Below are the code and all the weights of a small trained network. Each question names an input and a class and asks about switching units off, where a switched-off unit gives its printed mean instead of its output.

import numpy as np


def w(rows, s, z=0):
    codes = np.array(rows[::2]) - 128.0
    scale = np.full(codes.shape[1], s)
    scale[-1] = z or s
    return codes * scale


def f(y):
    return np.maximum(y, 0)


def log_softmax(a):
    a = a - a.max(-1, keepdims=True)
    return a - np.log(np.exp(a).sum(-1, keepdims=True))


def net(x, mask):
    res = np.array(x, float).reshape(1, 4) / 4 @ E
    y = f(res @ A[0][:, :-1].T + A[0][:, -1])
    res = res + np.where(mask, y, B[0][:, -1]) @ B[0][:, :-1]
    return log_softmax(res[-1] @ U[:, :-1].T + U[:, -1])


A, B = {}, {}
E = w([
[98,154,151,103,138,154,150,116,134,107],'x0',
[159,103,116,96,146,81,81,125,209,105],'x1',
[140,99,211,101,97,211,50,11,111,245],'x2',
[83,40,92,133,106,150,229,116,252,203],'x3',
],0.012)
A[0] = w([
[153,228,150,132,165,113,73,123,87,96,1],'N1',
[107,98,92,100,206,130,170,125,149,184,1],'N2',
[195,87,176,130,144,234,114,63,98,194,182],'N3',
[109,90,177,102,122,115,65,26,104,208,150],'N4',
[56,28,43,93,124,152,225,117,188,204,52],'N5',
[130,122,57,172,149,78,226,202,121,39,151],'N6',
[93,167,96,144,174,59,168,182,127,122,160],'N7',
[159,195,116,76,169,139,2,173,30,92,82],'N8',
[136,103,226,114,111,150,62,42,136,224,163],'N9',
],0.0089,0.0032)
B[0] = w([
[143,78,166,164,84,140,68,137,170,173,196],'N1',
[114,68,129,152,120,143,63,119,113,143,160],'N2',
[86,123,87,120,190,100,122,116,137,67,225],'N3',
[98,150,128,72,115,28,193,94,139,75,217],'N4',
[163,43,172,222,37,225,54,145,198,214,238],'N5',
[77,192,57,113,119,73,196,97,62,89,253],'N6',
[135,156,104,51,207,38,201,105,146,68,201],'N7',
[174,82,132,237,117,254,89,149,189,246,237],'N8',
[102,189,39,126,138,90,230,92,80,102,237],'N9',
],0.0096,0.018)
U = w([
[145,173,41,29,195,18,245,38,55,3,251],'0',
[182,10,200,225,106,251,94,140,152,157,5],'1',
],0.0073,0.00018)

Each question gives the input, the list of numbers given to net, and the class t.
The units are the neurons (one row each of A and B). Each row of codes is followed by its name. A weight is (code - 128) times the scale printed after its matrix; where a second scale follows, it is the last column's (A, B and U).
mask holds one flag per neuron, in row order. A switched-off neuron (its flag False) gives its mean, the last column of its row in B, instead of its output. The means were averaged over made-up inputs and are rounded, as every weight is.
A unit's drop is (log p(t) with every unit on - log p(t) with that unit switched off) / (log p(t) with every unit on - log p(t) with every unit switched off).
most important unit: the unit with the biggest drop
top k neurons: the k neurons with the biggest drops, biggest first
drop when u is switched off: that unit's drop, to one decimal
input [-8,8,-2,-3], class 1: most important unit	N9
input [2,8,-5,6], class 1: top 2 neurons	(N5, N9)
input [3,-3,3,3], class 0: top 4 neurons	(N8, N9, N1, N4)
input [4,-8,8,-8], class 0: top 4 neurons	(N9, N4, N5, N3)
input [-2,8,5,-6], class 1: top 2 neurons	(N8, N6)
input [0,-1,6,-5], class 0: top 3 neurons	(N9, N5, N4)
input [-2,6,-1,2], class 1: top 2 neurons	(N9, N4)
input [-6,-6,0,1], class 1: top 2 neurons	(N9, N6)
input [7,-8,-5,7], class 1: drop when N5 is switched off	4.4
input [1,6,7,-5], class 0: drop when N9 is switched off	0.7
input [0,5,-1,-8], class 1: drop when N3 is switched off	0.0
input [6,3,0,-1], class 1: drop when N6 is switched off	1.4
